Here is a tiny trained network, its code and every weight. The questions are about switching its units off for an input and a class, where a switched-off unit gives its printed mean instead of its output.

import numpy as np


def w(rows, s, z=0):
    codes = np.array(rows[::2]) - 128.0
    scale = np.full(codes.shape[1], s)
    scale[-1] = z or s
    return codes * scale


def f(y):
    return y / 2 * (1 + np.tanh(0.7978845608 * (y + 0.044715 * y**3)))


def log_softmax(a):
    a = a - a.max(-1, keepdims=True)
    return a - np.log(np.exp(a).sum(-1, keepdims=True))


def net(x, mask):
    res = np.array(x, float).reshape(1, 6) / 4 @ E
    y = f(res @ A[0][:, :-1].T + A[0][:, -1])
    res = res + np.where(mask, y, B[0][:, -1]) @ B[0][:, :-1]
    return log_softmax(res[-1] @ U[:, :-1].T + U[:, -1])


A, B = {}, {}
E = w([
[84,116,146],'x0',
[77,207,92],'x1',
[148,92,78],'x2',
[154,133,203],'x3',
[2,99,134],'x4',
[121,148,99],'x5',
],0.0099)
A[0] = w([
[49,133,201,174],'n0',
[154,176,115,127],'n1',
[206,253,108,156],'n2',
[77,117,45,215],'n3',
[191,179,195,159],'n4',
[168,99,72,194],'n5',
[220,103,53,172],'n6',
[76,180,139,152],'n7',
[30,173,45,253],'n8',
[122,51,227,54],'n9',
[112,55,210,153],'n10',
[109,152,178,116],'n11',
[83,58,183,196],'n12',
[117,14,163,154],'n13',
[151,20,217,149],'n14',
],0.012,0.0053)
B[0] = w([
[123,106,62,208],'n0',
[117,158,189,155],'n1',
[128,221,193,242],'n2',
[73,98,145,208],'n3',
[144,206,178,223],'n4',
[152,58,245,192],'n5',
[112,38,192,239],'n6',
[112,92,94,168],'n7',
[2,76,114,254],'n8',
[112,117,84,194],'n9',
[121,222,93,207],'n10',
[151,155,74,147],'n11',
[143,220,5,208],'n12',
[169,150,89,207],'n13',
[220,165,64,241],'n14',
],0.0086,0.0091)
U = w([
[77,145,52,116],'0',
[186,182,24,201],'1',
[225,52,98,6],'2',
[61,139,145,128],'3',
[118,247,222,133],'4',
],0.012,0.0019)

Each question gives the input, the list of numbers given to net, and the class t.
The units are the neurons (one row each of A and B). Each row of codes is followed by its name. A weight is (code - 128) times the scale printed after its matrix; where a second scale follows, it is the last column's (A, B and U).
mask holds one flag per neuron, in row order. A switched-off neuron (its flag False) gives its mean, the last column of its row in B, instead of its output. The means were averaged over made-up inputs and are rounded, as every weight is.
A unit's drop is (log p(t) with every unit on - log p(t) with that unit switched off) / (log p(t) with every unit on - log p(t) with every unit switched off).
The circuit of an input: a set's keep is (log p(t) with only the set's units on - log p(t) with every unit switched off) / (log p(t) with every unit on - log p(t) with every unit switched off). Starting from the 12 units with the biggest drops (on a tie, the unit counted first), units are removed one at a time, each time the one whose removal leaves the highest keep (on an exact tie, the one counted first), for as long as the keep stays at least 0.8.
units of the circuit, in order: the units of the circuit, biggest drop first
k most important neurons: the k neurons with the biggest drops, biggest first
drop when u is switched off: that unit's drop, to one decimal
input [-1,5,7,8,0,8], class 4: units of the circuit, in order -> (n2; n0)
input [-5,-8,-7,-3,-5,-4], class 4: units of the circuit, in order -> (n4)
input [-1,-2,-2,6,-2,-4], class 1: units of the circuit, in order -> (n14; n5)
input [6,-7,-6,-2,7,5], class 1: units of the circuit, in order -> (n12; n14)
input [-1,-2,1,0,-2,0], class 2: units of the circuit, in order -> (n2; n10; n12)
input [-2,-7,2,-6,8,-3], class 1: units of the circuit, in order -> (n12; n13)
input [-7,4,-6,-1,4,5], class 3: 2 most important neurons -> (n12; n14)
input [-6,-5,5,7,-2,-6], class 1: 2 most important neurons -> (n14; n10)
input [-6,1,5,-8,-6,6], class 3: 2 most important neurons -> (n6; n4)
input [-3,-3,0,-6,-6,-8], class 2: 2 most important neurons -> (n6; n10)
input [0,-6,-6,-6,3,-1], class 1: drop when n12 is switched off -> 0.1
input [-3,1,3,-4,-7,7], class 4: drop when n2 is switched off -> 0.2
input [-3,0,4,-1,-4,2], class 4: drop when n2 is switched off -> 0.3
input [0,0,6,-7,3,-7], class 3: drop when n8 is switched off -> 0.1
input [8,3,-8,4,8,-6], class 0: most important neuron -> (n8)
